Below is a small trained network, with its code and all its weights. Each question gives an input and a class and asks what happens when units are switched off, that is, made to give their printed mean instead of their output.

import numpy as np


def w(rows, s, z=0):
    codes = np.array(rows[::2]) - 128.0
    scale = np.full(codes.shape[1], s)
    scale[-1] = z or s
    return codes * scale


def f(y):
    return np.maximum(y, 0)


def log_softmax(a):
    a = a - a.max(-1, keepdims=True)
    return a - np.log(np.exp(a).sum(-1, keepdims=True))


def net(x, mask):
    res = np.array(x, float).reshape(1, 2) / 4 @ E
    y = f(res @ A[0][:, :-1].T + A[0][:, -1])
    res = res + np.where(mask, y, B[0][:, -1]) @ B[0][:, :-1]
    return log_softmax(res[-1] @ U[:, :-1].T + U[:, -1])


A, B = {}, {}
E = w([
[100,11,70,197,149,174],'x0',
[131,75,153,32,174,64],'x1',
],0.012)
A[0] = w([
[125,192,119,100,121,162,76],'neuron 0',
[132,29,152,6,142,87,90],'neuron 1',
[116,134,109,110,129,123,253],'neuron 2',
[151,187,108,218,89,160,88],'neuron 3',
[84,70,110,109,104,144,115],'neuron 4',
[134,214,149,99,131,75,88],'neuron 5',
[140,58,121,172,101,125,120],'neuron 6',
[86,170,162,205,149,149,124],'neuron 7',
[121,174,174,95,133,130,85],'neuron 8',
[102,135,124,141,133,100,97],'neuron 9',
[126,45,115,177,158,126,76],'neuron 10',
[121,192,122,76,96,115,88],'neuron 11',
[145,107,100,118,107,130,103],'neuron 12',
[131,124,107,110,157,104,89],'neuron 13',
[160,114,148,127,136,130,245],'neuron 14',
[118,62,118,150,149,141,66],'neuron 15',
[117,149,129,137,157,138,96],'neuron 16',
],0.019,0.013)
B[0] = w([
[152,60,148,132,95,126,165],'neuron 0',
[154,135,60,239,100,55,250],'neuron 1',
[135,206,84,2,173,168,223],'neuron 2',
[144,145,80,210,109,67,222],'neuron 3',
[113,114,136,142,68,193,181],'neuron 4',
[125,54,183,126,118,162,219],'neuron 5',
[146,79,130,73,93,154,202],'neuron 6',
[148,140,83,148,121,107,190],'neuron 7',
[105,116,161,145,49,171,179],'neuron 8',
[107,132,129,137,143,133,128],'neuron 9',
[112,65,195,139,141,169,211],'neuron 10',
[123,60,163,121,113,138,192],'neuron 11',
[83,137,159,143,131,107,138],'neuron 12',
[177,123,112,157,92,135,144],'neuron 13',
[75,232,142,47,196,148,217],'neuron 14',
[122,109,241,112,82,75,184],'neuron 15',
[142,170,138,119,117,113,129],'neuron 16',
],0.034,0.017)
U = w([
[110,76,189,95,95,172,120],'0',
[155,158,45,206,114,58,200],'1',
[88,214,79,9,162,162,253],'2',
[114,96,119,149,233,110,18],'3',
],0.012,0.0048)

Each question gives the input, the list of numbers given to net, and the class t.
The units are the neurons (one row each of A and B). Each row of codes is followed by its name. A weight is (code - 128) times the scale printed after its matrix; where a second scale follows, it is the last column's (A, B and U).
mask holds one flag per neuron, in row order. A switched-off neuron (its flag False) gives its mean, the last column of its row in B, instead of its output. The means were averaged over made-up inputs and are rounded, as every weight is.
A unit's drop is (log p(t) with every unit on - log p(t) with that unit switched off) / (log p(t) with every unit on - log p(t) with every unit switched off).
The circuit of an input: a set's keep is (log p(t) with only the set's units on - log p(t) with every unit switched off) / (log p(t) with every unit on - log p(t) with every unit switched off). Starting from the 12 units with the biggest drops (on a tie, the unit counted first), units are removed one at a time, each time the one whose removal leaves the highest keep (on an exact tie, the one counted first), for as long as the keep stays at least 0.8.
circuit, biggest first: the units of the circuit, biggest drop first
top k neurons: the k neurons with the biggest drops, biggest first
drop when u is switched off: that unit's drop, to one decimal
input [3,-2], class 2: circuit, biggest first : [neuron 1; neuron 5]
input [-1,8], class 1: circuit, biggest first : [neuron 1]
input [-3,-3], class 2: circuit, biggest first : [neuron 1; neuron 10]
input [-3,0], class 2: top 2 neurons : [neuron 10; neuron 15]
input [3,0], class 2: top 2 neurons : [neuron 5; neuron 11]
input [-3,4], class 1: top 2 neurons : [neuron 1; neuron 10]
input [2,3], class 2: drop when neuron 3 is switched off : 0.7
input [4,-8], class 1: drop when neuron 3 is switched off : 0.9
input [5,-8], class 1: drop when neuron 3 is switched off : 4.2
input [0,-3], class 2: drop when neuron 1 is switched off : 1.8
